Below are the code and all the weights of a small trained network. Each question names an input and a class and asks about switching units off, where a switched-off unit gives its printed mean instead of its output.

import numpy as np


def w(rows, s, z=0):
    codes = np.array(rows[::2]) - 128.0
    scale = np.full(codes.shape[1], s)
    scale[-1] = z or s
    return codes * scale


def f(y):
    return y / 2 * (1 + np.tanh(0.7978845608 * (y + 0.044715 * y**3)))


def log_softmax(a):
    a = a - a.max(-1, keepdims=True)
    return a - np.log(np.exp(a).sum(-1, keepdims=True))


def net(x, mask):
    res = np.array(x, float).reshape(1, 3) / 4 @ E
    y = f(res @ A[0][:, :-1].T + A[0][:, -1])
    res = res + np.where(mask, y, B[0][:, -1]) @ B[0][:, :-1]
    return log_softmax(res[-1] @ U[:, :-1].T + U[:, -1])


A, B = {}, {}
E = w([
[88,107,86,130,251],'x0',
[142,21,190,46,170],'x1',
[73,110,63,56,88],'x2',
],0.012)
A[0] = w([
[67,51,155,165,124,25],'N1',
[102,95,123,156,204,180],'N2',
[128,137,185,129,1,98],'N3',
[103,197,54,225,94,50],'N4',
[121,96,60,162,211,100],'N5',
[149,154,131,76,62,17],'N6',
[144,146,191,158,149,20],'N7',
[112,107,10,23,66,111],'N8',
[185,63,118,122,161,26],'N9',
[75,81,197,127,130,24],'N10',
[142,124,142,113,106,2],'N11',
[86,130,42,101,203,65],'N12',
[154,68,215,69,163,180],'N13',
[63,148,155,135,181,12],'N14',
[166,76,144,115,25,115],'N15',
[113,126,80,118,194,42],'N16',
[76,92,101,76,100,69],'N17',
[177,68,134,99,131,35],'N18',
[148,116,204,27,143,94],'N19',
[197,123,224,199,173,64],'N20',
[138,60,179,85,124,105],'N21',
[203,126,156,184,155,136],'N22',
],0.0099,0.0056)
B[0] = w([
[115,192,139,73,124,133],'N1',
[160,111,156,160,121,226],'N2',
[197,103,180,124,147,227],'N3',
[141,150,12,93,122,252],'N4',
[185,126,171,98,97,212],'N5',
[124,185,192,38,139,157],'N6',
[82,173,161,51,152,145],'N7',
[6,107,133,157,149,238],'N8',
[114,173,121,84,128,157],'N9',
[115,192,112,53,144,146],'N10',
[113,192,156,21,144,117],'N11',
[176,134,196,107,129,203],'N12',
[153,120,65,171,104,254],'N13',
[128,159,160,46,138,140],'N14',
[182,128,188,135,132,198],'N15',
[150,161,182,79,130,167],'N16',
[66,155,124,118,130,170],'N17',
[122,193,110,63,121,155],'N18',
[144,145,72,101,125,203],'N19',
[2,135,151,87,138,220],'N20',
[141,161,83,123,133,198],'N21',
[68,106,148,124,130,197],'N22',
],0.024,0.0094)
U = w([
[174,173,56,106,127,80],'0',
[43,115,182,123,156,122],'1',
[207,127,216,105,141,65],'2',
[168,22,110,254,128,254],'3',
],0.013,0.0069)

Each question gives the input, the list of numbers given to net, and the class t.
The units are the neurons (one row each of A and B). Each row of codes is followed by its name. A weight is (code - 128) times the scale printed after its matrix; where a second scale follows, it is the last column's (A, B and U).
mask holds one flag per neuron, in row order. A switched-off neuron (its flag False) gives its mean, the last column of its row in B, instead of its output. The means were averaged over made-up inputs and are rounded, as every weight is.
A unit's drop is (log p(t) with every unit on - log p(t) with that unit switched off) / (log p(t) with every unit on - log p(t) with every unit switched off).
The circuit of an input: a set's keep is (log p(t) with only the set's units on - log p(t) with every unit switched off) / (log p(t) with every unit on - log p(t) with every unit switched off). Starting from the 12 units with the biggest drops (on a tie, the unit counted first), units are removed one at a time, each time the one whose removal leaves the highest keep (on an exact tie, the one counted first), for as long as the keep stays at least 0.8.
circuit, biggest first: the units of the circuit, biggest drop first
top k neurons: the k neurons with the biggest drops, biggest first
drop when u is switched off: that unit's drop, to one decimal
input [8,8,5], class 0: top 4 neurons => N13; N19; N21; N3
input [6,-3,-5], class 2: circuit, biggest first => N5
input [-8,-2,5], class 2: top 2 neurons => N3; N15
input [8,5,-6], class 2: top 2 neurons => N5; N8
input [6,6,-6], class 0: top 2 neurons => N13; N8
input [-5,5,0], class 0: top 3 neurons => N13; N19; N21
input [-7,-6,3], class 2: top 3 neurons => N3; N15; N6
input [-8,-7,4], class 2: top 4 neurons => N3; N15; N6; N13
input [6,-5,-2], class 2: top 3 neurons => N12; N5; N13
input [-7,-5,-6], class 2: top 4 neurons => N3; N8; N15; N17
input [-2,4,-4], class 0: top 2 neurons => N8; N13
input [-4,-2,-2], class 2: top 2 neurons => N13; N8
input [7,8,2], class 0: drop when N19 is switched off => 0.1
input [7,-2,5], class 2: circuit, biggest first => N12
input [-4,6,-7], class 1: drop when N20 is switched off => 3.9
input [5,4,-1], class 2: drop when N12 is switched off => 0.2
